Below is a small trained network, with its code and all its weights. Each question gives an input and a class and asks what happens when units are switched off, that is, made to give their printed mean instead of their output.

import numpy as np


def w(rows, s, z=0):
    codes = np.array(rows[::2]) - 128.0
    scale = np.full(codes.shape[1], s)
    scale[-1] = z or s
    return codes * scale


def norm(h):
    return h / np.sqrt((h * h).mean(-1, keepdims=True) + 1e-5)


def f(y):
    return y / 2 * (1 + np.tanh(0.7978845608 * (y + 0.044715 * y**3)))


def log_softmax(a):
    a = a - a.max(-1, keepdims=True)
    return a - np.log(np.exp(a).sum(-1, keepdims=True))


def net(x, mask):
    res = np.array(x, float).reshape(1, 5) / 4 @ E
    u = 0
    for l in range(3):
        y = f(norm(res) @ A[l][:, :-1].T + A[l][:, -1])
        res = res + np.where(mask[u : u + 6], y, B[l][:, -1]) @ B[l][:, :-1]
        u += 6
    return log_softmax(norm(res)[-1] @ U[:, :-1].T + U[:, -1])


A, B = {}, {}
E = w([
[254,187,97,153,71,141,50],'x0',
[105,84,195,182,160,223,49],'x1',
[221,14,167,33,75,122,193],'x2',
[95,114,156,160,94,211,98],'x3',
[100,96,40,19,106,220,154],'x4',
],0.0046)
A[0] = w([
[30,48,153,157,156,248,156,7],'0.n0',
[139,175,206,254,118,145,77,77],'0.n1',
[19,12,179,117,195,209,138,56],'0.n2',
[213,50,181,120,138,98,127,72],'0.n3',
[165,79,96,36,149,44,151,116],'0.n4',
[234,155,60,141,104,200,72,196],'0.n5',
],0.0056,0.0019)
B[0] = w([
[105,151,226,173,121,246,115,222],'0.n0',
[92,109,144,86,247,115,185,223],'0.n1',
[63,77,180,144,127,222,1,251],'0.n2',
[128,180,164,60,28,127,59,169],'0.n3',
[156,47,141,111,98,189,229,201],'0.n4',
[52,105,168,111,97,137,35,252],'0.n5',
],0.006,0.0037)
A[1] = w([
[62,142,211,109,160,204,127,44],'1.n0',
[88,89,28,3,67,154,162,220],'1.n1',
[38,110,141,161,148,99,218,34],'1.n2',
[161,39,146,47,65,138,73,60],'1.n3',
[161,130,117,134,56,94,52,2],'1.n4',
[141,96,146,142,123,253,50,130],'1.n5',
],0.0059,0.0021)
B[1] = w([
[8,78,103,145,124,210,51,214],'1.n0',
[109,79,110,211,200,184,125,227],'1.n1',
[154,185,154,205,91,107,19,149],'1.n2',
[118,159,93,192,129,43,119,206],'1.n3',
[101,177,190,2,45,138,106,139],'1.n4',
[102,105,246,161,148,179,79,254],'1.n5',
],0.006,0.0051)
A[2] = w([
[238,44,225,87,196,51,202,210],'2.n0',
[48,215,73,139,31,169,56,220],'2.n1',
[157,149,206,115,2,75,127,5],'2.n2',
[206,91,128,171,21,107,97,145],'2.n3',
[154,209,181,239,180,43,187,10],'2.n4',
[165,159,16,109,90,160,121,31],'2.n5',
],0.0065,0.003)
B[2] = w([
[162,109,201,125,21,194,108,200],'2.n0',
[181,136,218,126,114,120,121,254],'2.n1',
[151,150,77,2,167,64,44,156],'2.n2',
[123,224,124,118,144,69,69,169],'2.n3',
[21,180,74,143,210,46,87,183],'2.n4',
[54,102,143,159,184,232,95,127],'2.n5',
],0.0078,0.005)
U = w([
[35,216,56,194,238,2,101,199],'0',
[233,24,116,65,21,157,244,176],'1',
[229,218,194,13,22,39,10,167],'2',
[27,48,249,217,156,231,6,238],'3',
[86,71,1,158,202,217,208,92],'4',
[193,102,42,28,202,79,113,2],'5',
[178,60,32,111,151,148,89,15],'6',
],0.0088,0.0068)

Each question gives the input, the list of numbers given to net, and the class t.
The units are the neurons (one row each of A and B). Each row of codes is followed by its name. A weight is (code - 128) times the scale printed after its matrix; where a second scale follows, it is the last column's (A, B and U).
mask holds one flag per neuron, layer by layer. A switched-off neuron (its flag False) gives its mean, the last column of its row in B, instead of its output. The means were averaged over made-up inputs and are rounded, as every weight is.
A unit's drop is (log p(t) with every unit on - log p(t) with that unit switched off) / (log p(t) with every unit on - log p(t) with every unit switched off).
The circuit of an input: a set's keep is (log p(t) with only the set's units on - log p(t) with every unit switched off) / (log p(t) with every unit on - log p(t) with every unit switched off). Starting from the 12 units with the biggest drops (on a tie, the unit counted first), units are removed one at a time, each time the one whose removal leaves the highest keep (on an exact tie, the one counted first), for as long as the keep stays at least 0.8.
units of the circuit, in order: the units of the circuit, biggest drop first
k most important neurons: the k neurons with the biggest drops, biggest first
k most important neurons of layer l: the k neurons of layer l with the biggest drops, biggest first
drop when u is switched off: that unit's drop, to one decimal
input [8,5,0,-5,4], class 2: units of the circuit, in order -> 0.n2; 0.n0; 1.n0
input [8,8,-4,-5,-7], class 0: units of the circuit, in order -> 0.n2; 2.n4; 0.n0; 0.n1
input [7,-8,-4,-1,8], class 3: units of the circuit, in order -> 1.n1
input [-5,0,8,-2,4], class 1: 2 most important neurons -> 0.n4; 0.n5
input [8,-2,-1,7,1], class 2: 2 most important neurons of layer 1 -> 1.n4; 1.n1
input [7,-5,-3,0,3], class 2: 3 most important neurons -> 0.n5; 1.n4; 0.n1
input [-6,-6,4,1,6], class 4: 3 most important neurons -> 1.n1; 2.n1; 1.n5
input [7,0,-6,4,-4], class 0: 3 most important neurons -> 0.n2; 0.n1; 0.n0
input [8,-6,2,0,6], class 3: 2 most important neurons -> 1.n1; 2.n5
input [-5,-4,0,-5,5], class 4: 2 most important neurons -> 1.n1; 2.n1
input [-7,0,2,-8,-7], class 2: 2 most important neurons -> 2.n0; 1.n1
input [3,-8,2,2,3], class 4: drop when 2.n1 is switched off -> 0.2
input [5,2,-7,-8,-5], class 0: drop when 1.n5 is switched off -> 0.0
input [2,-5,2,-5,4], class 1: units of the circuit, in order -> 0.n4
input [1,1,5,-8,6], class 1: drop when 2.n0 is switched off -> 0.1
